In the rows, zero is written as 128.
[125 139 131 124 149 121 122 116 122  89 103 159 127 102 185 131 136 142
  85 142  68 192 104 121  95 223 126 150 145 107 178 113 121 131]
8
[133 136  46 118 141 153 146 126 157 117 115  97 119 149 111 163 106 137
  79 161 145 140 111 106 181 130 144 155 143 121 145 131 132 101]
7
[117 126 104 199  94 156 150 131  72 105 121 118  67 158 134  63 118 153
 115 163 149 157 105 150 113 121  95 142 163 151 125 157 140 111]
7
[137 159 210 119  98 131 116 130  76 121 117 130 166 110 165  80  97  72
 180 154  91 123 124 106 111 183 144  73 106 130 123 138 124 130]
11
[144 181 178 144  93 139 137  95 107  84  64 112 136 141 173 128 119  95
 138 143  99 153 116 135  86 193 151 123 171 128 120 123 125 142]
11
[142 134 125 150 113 145 150  53  44 153 141 141 109 169 123 178 137 151
 131 132 148 111 174 147 170 127 146 160  97 179 118 179  67 118]
4
[137 148 117 122 112 127 150  83  92 114 117 112 147 142 158 127 123  93
 158 144 141 124 132 179  95 176 146 142 116  74 113  97 122 132]
1
[116 154  72 140 109 104 118 164 161 136 127 126 133 161 113 156 102 143
  90 153 121 123 153 131 157 124 122 186 131 113 159 133 145 128]
6
[112 166 178  90 144 102 152  72  51 103 136 117 155 154 147 124 116 112
 150 106 136 103 118 152  99 178 126 166 124 123 105 140 119 155]
10
[129  69  96 116 133 152 121 157 126 137 100 111 130 146 111 151 141 124
  96 129 116  98 147 105 120 147 124 145 143 136 147 146 128 143]
10
[142 177  90 148 157 110 133 139 157 138 126 131 121 174  93 164 130 184
  51 151 135 132 127 116 172 108 120 124 143 188 127 173 108 117]
6
[149 148 126 143 134 123 100 169  62 145 151 123 140 112 102 105 107 105
 154 122  77 127 147 131 145 131 133 117 153 106 118 109 134 132]
2
[150  90 110 120 125 131 154  72  89 124 138 149 102 147 105 171 148 145
 102 115 151 130 134 169 146 169 121 240 144 141 118 139 108 134]
8
[130 126  37 120 128 120 138 132 209  68 139 112 145 132 123 165 159 128
  98  89 138 169 131 169 142 194 160  80 102 132 101 122 170 115]
8
[121 133 106 108 134 105 134 117 174 117 147 143 139 116 169 133 107 114
 134 131 123 145 139 120 113 130 149 119  90  88 142 103 114 109]
0
[120  61  91 156 126 218 116 126 193 154  68 134 102 131 130 168 166 174
 107 123 123 123 165 108  77 116 120  42 136 162 174 164 110 136]
1
[135 140 154 128 153 145 148  90  67 104 123 137  91 121 139 138 146 134
 116 103 143 142 133 185 113 126  99 182 121  92 128 145 115 131]
9
[134 119 186 131 127 131 164  78 139 126 104 142  87 137 143 119 142 137
 137  93 148 151 155 125  74 139 113 105 148 125  91 126 111 140]
0
[118 124 130 170 106 174 144 131 148  85 144 123 116 127  97 134 189 122
 154  75 164 123  94 156  71  76 115  44 124 160 109 111 170 127]
2
[ 98  97 163 167 136 202 149 126   4  92 115 104 127 156 119  67 109 101
 194 145 164  83  73 161 107  59  95  91 153 150 109 121 140 139]
7
[143 165 145 160 112 111 119 185 190 133  97 117 152 116 138 121 148  65
 133 176  95 141  92  52 125 182 127  81  97  94 147 102 167 129]
3
[138 135 139 147 122  94 104 130  27 157 145 135 114 118 111  55 111 154
 143 113 105 123 142 124 140 153 139 148 128 184  95 131 113 132]
0
[118 198 155 145 192 118 175  58  81 111 131 125 129 144 144 127  97 113
 138 150 122 138 107 135 131  85  95 147 143  81 142 132  89 113]
3
[148 124  91 162 153 190 161  84 144 100  74  71  88 168 101 137 154 131
 101 136 176 153  72 136 126 114 138 104 165 179 109 152 136  90]
3
[138  82 195 129 108 156 104 150 152 160  89 134 139 149  85 138 168 154
 131 114 114 111 161  96 124 187 140 106 144 187 121 136 141 158]
2
[118  90  55 144 109 157 133 126 144 108 104  85 132 163 118 114  94 139
 146 109 127 123 173 138  97 116 154  89 162 165  94 144 128 113]
0
[121  86 105 108 155 188 148 119 155 116  74 126 131 145 172 133 120 108
 101 186 129 134 115 142  94 124 125 154 149  76 179  83 112  97]
1
[121 132  98 141  89 153 114 146 171 135 148 127 126 128  91 155 155 129
 122 129  98  97 136 114 160 108 127 165 144 189 130 119 138 112]
5
[129 109 107 104 144 141 155 130  89 112 155  96 130 136 167 145  39  79
 145 155 144 118 118 142 108  69 127 157 138  50 121 125  94 113]
4
[139 175 163 107 176 164 148 112  38  95  86 102 118 114 145 177  92 110
 104 110 134 130  94 107 108 128 135 148 137 125 139 130 111 136]
4
[136  84 173 113 141 139 141 175 140 141 152 122 133 118  69 138 119 133
 150  99 163  78 136  99 126 117 103  60 106 162  92 156 131 162]
7
[151 188 175 108 128  76 101 160 142 155 131 160 131 101 155 114 141 108
 104 159  78 180 128  91 148 229 142 120 109  90 140 110 139 132]
6
[ 87 135  96 127  88 136 128 156 100  94 131 105 153 131 157 129  71  87
 149 150 106 123 130 121 122 105 145 163 122  87 148  87 148 109]
4
[120 121  81 184 118 152 148 129 183  82  80  71 128 133  71 184 154 136
 117  95 161 118 137 114 105 118 131  56 116 162 127 167 158 144]
3
[133 157  85 215 115 176 168  99 112  71 116  99 112 193  91 176 166 169
  88  97 182 114 122 178  74 128 116 148 166 206  87 199 139 150]
2
[164 154 204 106 144 123 118 100  72 158 120 156 124 141 149 116 165 126
 152 138 112 111  78 142 119 142 110 136 117 132 129 102  97 135]
9
[109 154  94 148 115 148 117  94 170  78 107  91 100 120 177 135 126 135
  94 147 109 193 121 161 135 174 161 152 168 110 122 148 140 122]
5
[168 177 105 140 115 100 123 100 132 144 121 128 128 115 150 126 155 135
 123 112  94 159 142  83  98 224 163  54 105 155 108 144 108 129]
0
[158 109  90 169 140 183 143 112 101  82 138  87  74 126 127 161 127 127
 140  97 190 145  86 187  91 119 141  84 160 135  70 188 129 158]
7
[133 164 147 129 115 105 120 116 142 111 137 121 135 148 134 136  95 136
 157 122 117 150 137 156 118 117 149  97 142 117 133 116 124 117]
2
[ 89  65 170 126  94 151  76 175 165 159 147 153 150 133 104 101 120 169
 182 117 125  85 161 136 126 115 149  76 101 219 112 148 139 147]
1
[136 168  95 121 127  98 126 150 125 144 132 140 120 106 111 125 112 140
 104 101 108 122 149  80 127 137 125 147  92 141 159 109 129 109]
0
[124 126 129  99 155 137 146 100 100  96  94 120 130 145 183 135 128  87
  94 168 109 160 116 137 116 185 140 192 160  64 145 114 118 123]
10
[124 178 111 172 107 114 160  68 136  82  93  80 144 166 140 142 102 109
 153 147 124 172 187 149 123 211 159 101 126 108 107 189 127 119]
3
[122 113 117  98 156 101 144 147  98 135 204 124 146 127 134 108  75 120
 139 124 137 108 149 151 145 103 129 124  82 108  98 135  98 109]
4
[144 182  91 157 116 101 112 191 163 112 122 122 139 123 141 121 116 113
  84 164  73 177 133 102 134 175 139 127 144  86 151 107 154 109]
2
[120 165 114 139 126  97 129 156 204 100 140 140 122 132 162 148 165 131
  92 112  99 151 104 113  72 152 115  91 145 123 120 129 140 151]
10
[140 122 172  82 124 128  99 131  92 150 144 146 138  76 123 124  98 116
 167  93  82 103 136 125 119 126 141 141 126 137 161 102 104 134]
11
[143 138  96 176 127 142 147 110  99 110 118 132  86 143 137 151 141 119
  82 167 138 178 149 157 146 134 124 153 155  92 122 169 116 120]
6
[114 131 135 138 134 177 171  76  94  92 116 119  90 128 140 150 114 119
 155 109 154 144 132 154  94 103 105 114 151  80 140 136 121 133]
7
[140 110 100 141  92 133 120 166 162 119 130 152 101 113 120 139 157 120
 136 109 129 136 160 181 106 140 140 143 102 128 147  84 149 110]
1
[127  87 222 112 141 141 154  73  54 103 102 164 152 140 132 132 137 128
 133 159 126 131 141 121 140 192 123 134 115 169 133 152  90 130]
8
[164 162  68 168 116 125 136 117 112 112 119 115 112 146 156 142 148 117
  85 175 109 165 132 147 141 170 129 153 137  85 108 166 111 117]
9
[119  76 205  74 134 146 114  92  77 137  81 133 142 127 147 105 169 120
 132 150 111 122  86  89 114 180 148 115 125 162 164  96 113 128]
10
[139 163 153 158 143 180 171  92 147 105  75 106 127 152 134 153 180  92
 137 123 153 111  50 105  47 151 100 115 134 137 144 114 147 142]
3
[137 129  62 156  86 132 107 133 138  92 116 111 149 113 124 150 143 136
 124 127  78 159 114  90 107 189 153  32 145 177 123 150 138 130]
8
[158 157 101 140 121 105 137 156 156 117 113 132 132 142  97 179 154 141
  90 128 116 118 167 129 149 134 112 123  94 136 141 141 119 113]
9
[130 112  90 161 106 123 143 134 141  88 107 149  95 155 133 165 155 135
  86 152 117 144 155 192 138  93 109 243 158  89 153  94 119 110]
9
[144 153  92 143 128 138 117 148 205 100 115 142  80 117 148 141 162 133
  91  87 127 170 111 190 135 106 139 128 130 122 146  87 157 110]
11
[103 108 137 114 175 171 138  94   7 101 141 112 114 130 164  89 107  89
 156 136 144 108  48 165  98  39 103 140 159  90 135 110 115 127]
10
[177  87 228 117 140 151 167 105 110 117 100 141 124 105 151 151 142  86
 113 152 152 111 113 116  71 159 111 118 120 113 127 153  77 152]
11
[ 92  74 143 136 119 156 124 125  83  99 130  99 131 162 130  90 140 120
 150 117 161 102 100 163 102 122 129 118 145 159  74 158 153 159]
10
[119  89 151 146 111 164 110  58 124  99  91 110  97 106 161 152 165 122
 140 146 105 168 118 165 139 129 163 119 186 110 120 108 106 143]
5
[124 178 130 129 173 135 113 128  37 100 117 104 133 103 123 119 119 133
  98 120 135 145  83 136 134 158 141 116 123 140 125 156 143 147]
6
[130 146  82 160 112 140 136 114 160 156 146 164  87 153 139 171 140 123
 109 149 110 157 176 145 148 103 108 168 162  75 139 148 115 123]
6
[121 129 106 151  70 116 149 129 153  68 107 109 181 139 117 157 123 124
 142 130  99 128 158  90  75 197 128  25 121 168 125 162 133 136]
8
[131  93  70 124 149 136  96 170 165 144 141 128 126 114 107 154 107 175
 101 114 138 112 160 158 140 122 150 127  96 159 145 158 117 131]
1
[144 120 176 142 161 194 146 129  74 156 118 159  72 161 147 130 146 151
 115 113 162  98  76 139  87  71  83 141 109 196 164 131  98 112]
4
[122 122  55 148 154 146 133 161 198 114 159 123 129 117 113 176 132 170
  94  95 171  90 108 148  72  74 111  78  90 157 135 162 123 146]
1
[134  94 143 111 140 164 134 110 154 112 147 105 102 110 138 138 124 118
 132 119 137 122 101 158  98 108 122 145 162 124 111 134 112 130]
5
[110 156 109 111 118 139 154  89 133 106 123 124 134 140 149 132 114 143
 136 142 122 137 109 119 100 158 126 130 124 126 182 106 118 104]
7
[139 165 105 164  96 142 143  51  81  95 105 134 101 145 180 149 115 131
 135 131 103 192 157 154  96 219 132 125 149 112 137 190 111 128]
8
[115 204  59 175 102 115 128 139 119 164 194 168 141 189  88 136 133 149
 132 137 103 105 199 149 200 107 113 140 103 188 119 179 128  96]
6
